[[-19  48]
 [-19 -29]
 [ 38  15]
 [-38   7]]
=>
[[-19  48]
 [ 38  15]
 [-38   7]
 [-19 -29]]

[[ 30  -6  39  -1  14]
 [-12  16  -8  15 -40]]
=>
[[-12  16  -8  15 -40]
 [ 30  -6  39  -1  14]]

[[-38  36 -18  24  27 -27  -6]
 [-19  31  34 -29  15  33  26]
 [-29  10  31  -5  12 -35  14]
 [-21 -28   7  18 -10   9  26]
 [-20  -3   2  -5 -30  10 -13]
 [-33 -26 -16   0  21 -28 -38]
 [ 11  -2   7  -2   2  30 -11]
 [-36  -9 -12 -19  36  37  29]]
=>
[[-38  36 -18  24  27 -27  -6]
 [-19  31  34 -29  15  33  26]
 [-29  10  31  -5  12 -35  14]
 [ 11  -2   7  -2   2  30 -11]
 [-20  -3   2  -5 -30  10 -13]
 [-36  -9 -12 -19  36  37  29]
 [-33 -26 -16   0  21 -28 -38]
 [-21 -28   7  18 -10   9  26]]

[[-29  27  14  -3  15 -17 -26  25]
 [  4  -5  21  33  27 -23   7  -9]
 [-17  12  21  23  30 -20 -11   4]
 [-16  14  24  24  24 -24 -19   9]
 [-18   1  23  22  33 -24 -10   0]
 [-27  23  15  -4  21 -11 -26  24]
 [-10  20 -13 -34 -18  19 -13  34]]
=>
[[-29  27  14  -3  15 -17 -26  25]
 [-27  23  15  -4  21 -11 -26  24]
 [-10  20 -13 -34 -18  19 -13  34]
 [-16  14  24  24  24 -24 -19   9]
 [-17  12  21  23  30 -20 -11   4]
 [-18   1  23  22  33 -24 -10   0]
 [  4  -5  21  33  27 -23   7  -9]]

[[-34 -37 -44 -35  29]
 [-27 -27 -20 -35   4]
 [ 15  23  13  22  25]
 [ 37  33  35  29   5]
 [ 36  18  38  13 -18]]
=>
[[ 37  33  35  29   5]
 [ 15  23  13  22  25]
 [ 36  18  38  13 -18]
 [-27 -27 -20 -35   4]
 [-34 -37 -44 -35  29]]

[[-24 -21   2  -3  -3   3   6  -5  -1  -8  -1]
 [-35   0 -10 -33  14  -1  -7   5  -1 -12   0]
 [ 19  11  -5  -9  10  -9  -1   3 -16  -1  -7]]
=>
[[ 19  11  -5  -9  10  -9  -1   3 -16  -1  -7]
 [-35   0 -10 -33  14  -1  -7   5  -1 -12   0]
 [-24 -21   2  -3  -3   3   6  -5  -1  -8  -1]]

[[ 11   5 -49  31  20   8 -33   8  26  28 -20 -23   6  23 -42]
 [  4   0 -21 -20  -1 -12 -40 -12  -7  -4  -8 -24   2  -1 -22]
 [ 14   4  -9 -19   5 -11 -33 -11  -3   1  -3 -19   9   6 -14]]
=>
[[ 11   5 -49  31  20   8 -33   8  26  28 -20 -23   6  23 -42]
 [ 14   4  -9 -19   5 -11 -33 -11  -3   1  -3 -19   9   6 -14]
 [  4   0 -21 -20  -1 -12 -40 -12  -7  -4  -8 -24   2  -1 -22]]

[[ -3 -15  22  24 -23 -27 -17 -22 -15  -2  16 -13 -18 -22 -19  21]
 [-26 -25  15  14   4 -13 -31   5 -32  17  25 -23   4  13 -28  -1]
 [ -6 -16  22  27 -23 -24 -23 -11 -19   1  19 -20 -13 -16 -17  27]
 [ 13 -10   2  30 -33 -30  -9 -44  -7 -21   3  -9 -31 -34  -8  32]]
=>
[[ 13 -10   2  30 -33 -30  -9 -44  -7 -21   3  -9 -31 -34  -8  32]
 [ -3 -15  22  24 -23 -27 -17 -22 -15  -2  16 -13 -18 -22 -19  21]
 [ -6 -16  22  27 -23 -24 -23 -11 -19   1  19 -20 -13 -16 -17  27]
 [-26 -25  15  14   4 -13 -31   5 -32  17  25 -23   4  13 -28  -1]]

[[-19  28 -10 -12  -4  13  24 -13 -13   5 -27 -17 -30]
 [-27   9  18  18  36  24   3  18  13  33 -10  15  -1]
 [-18  29 -13 -16  -8  15  28 -15 -18   5 -28 -15 -28]]
=>
[[-18  29 -13 -16  -8  15  28 -15 -18   5 -28 -15 -28]
 [-19  28 -10 -12  -4  13  24 -13 -13   5 -27 -17 -30]
 [-27   9  18  18  36  24   3  18  13  33 -10  15  -1]]
